Below are the code and all the weights of a small trained network. Each question names an input and a class and asks about switching units off, where a switched-off unit gives its printed mean instead of its output.

import numpy as np


def w(rows, s, z=0):
    codes = np.array(rows[::2]) - 128.0
    scale = np.full(codes.shape[1], s)
    scale[-1] = z or s
    return codes * scale


def norm(h):
    return h / np.sqrt((h * h).mean(-1, keepdims=True) + 1e-5)


def f(y):
    return np.maximum(y, 0)


def log_softmax(a):
    a = a - a.max(-1, keepdims=True)
    return a - np.log(np.exp(a).sum(-1, keepdims=True))


def net(x, mask):
    res = np.array(x, float).reshape(1, 8) / 4 @ E
    u = 0
    for l in range(3):
        y = f(norm(res) @ A[l][:, :-1].T + A[l][:, -1])
        res = res + np.where(mask[u : u + 3], y, B[l][:, -1]) @ B[l][:, :-1]
        u += 3
    return log_softmax(norm(res)[-1] @ U[:, :-1].T + U[:, -1])


A, B = {}, {}
E = w([
[128,126,129,129,126],'x0',
[204,210,168,78,85],'x1',
[151,54,17,66,94],'x2',
[124,131,131,122,129],'x3',
[77,164,119,167,2],'x4',
[123,129,134,123,130],'x5',
[137,118,132,138,128],'x6',
[129,126,129,126,129],'x7',
],0.0035)
A[0] = w([
[51,135,133,161,38,6],'L0N1',
[9,114,96,171,141,6],'L0N2',
[79,169,157,197,131,16],'L0N3',
],0.011,0.0022)
B[0] = w([
[105,185,44,187,130,255],'L0N1',
[246,61,146,74,140,241],'L0N2',
[77,125,188,118,128,221],'L0N3',
],0.011,0.0047)
A[1] = w([
[161,233,147,78,47,53],'L1N1',
[123,138,109,100,248,43],'L1N2',
[102,75,30,75,68,2],'L1N3',
],0.011,0.00099)
B[1] = w([
[210,3,112,104,161,237],'L1N1',
[124,180,50,194,66,245],'L1N2',
[65,177,255,115,141,254],'L1N3',
],0.0076,0.0052)
A[2] = w([
[56,196,254,128,184,116],'L2N1',
[135,241,20,174,169,97],'L2N2',
[63,187,202,83,188,4],'L2N3',
],0.0084,0.0011)
B[2] = w([
[45,167,141,1,145,226],'L2N1',
[96,152,27,197,57,254],'L2N2',
[56,142,245,177,136,186],'L2N3',
],0.007,0.0068)
U = w([
[87,167,1,221,57,252],'0',
[244,28,133,97,162,147],'1',
[21,151,208,74,138,16],'2',
],0.0064,0.00032)

Each question gives the input, the list of numbers given to net, and the class t.
The units are the neurons (one row each of A and B). Each row of codes is followed by its name. A weight is (code - 128) times the scale printed after its matrix; where a second scale follows, it is the last column's (A, B and U).
mask holds one flag per neuron, layer by layer. A switched-off neuron (its flag False) gives its mean, the last column of its row in B, instead of its output. The means were averaged over made-up inputs and are rounded, as every weight is.
A unit's drop is (log p(t) with every unit on - log p(t) with that unit switched off) / (log p(t) with every unit on - log p(t) with every unit switched off).
unit that matters most: the unit with the biggest drop
k most important neurons: the k neurons with the biggest drops, biggest first
k most important neurons of layer l: the k neurons of layer l with the biggest drops, biggest first
drop when u is switched off: that unit's drop, to one decimal
input [-4,-5,8,6,-7,4,-1,1], class 2: 3 most important neurons : (L1N3, L0N2, L0N1)
input [-1,-5,-3,5,-3,2,-1,3], class 1: most important neuron of layer 1 : (L1N3)
input [4,-3,4,-8,0,0,0,2], class 2: 3 most important neurons : (L1N3, L1N1, L1N2)
input [1,-2,6,0,-8,3,5,7], class 0: 2 most important neurons : (L1N2, L0N2)
input [7,-5,6,5,-3,-6,-5,-5], class 2: 2 most important neurons : (L1N3, L1N1)
input [4,-4,2,2,3,-3,8,-3], class 1: 3 most important neurons : (L0N2, L1N2, L2N2)
input [-5,4,8,-1,-5,6,-4,-8], class 2: 2 most important neurons : (L1N3, L0N2)
input [2,-6,8,-6,-2,-2,2,-4], class 2: 2 most important neurons of layer 1 : (L1N3, L1N1)
input [-6,-6,-1,-1,5,3,5,-8], class 1: 2 most important neurons of layer 0 : (L0N2, L0N3)
input [2,3,4,7,3,-1,2,-3], class 2: 3 most important neurons : (L1N3, L1N2, L0N2)
input [8,-8,-5,7,0,8,4,-8], class 1: 2 most important neurons : (L0N2, L1N3)
input [3,-7,-7,-3,-2,4,6,-3], class 1: 3 most important neurons : (L0N2, L1N3, L2N2)
input [1,-3,5,0,-8,-3,1,5], class 0: 2 most important neurons : (L1N2, L0N2)
input [8,-3,-4,-1,-6,-5,6,-5], class 0: unit that matters most : L1N2
input [-2,8,-8,-7,1,8,1,-7], class 1: 2 most important neurons : (L1N1, L1N3)
input [7,5,-4,1,-7,0,-1,-8], class 0: 2 most important neurons of layer 1 : (L1N2, L1N3)
input [-1,-6,-6,-6,2,4,-2,-3], class 1: 2 most important neurons of layer 0 : (L0N2, L0N1)
input [-6,-6,8,6,-4,6,5,-3], class 2: drop when L1N1 is switched off : 0.8
input [6,2,6,1,-7,4,-1,8], class 0: drop when L1N2 is switched off : 2.6
input [1,7,-3,4,4,1,5,5], class 1: unit that matters most : L1N1
input [-6,7,5,-1,-1,1,4,2], class 1: drop when L1N1 is switched off : 1.2
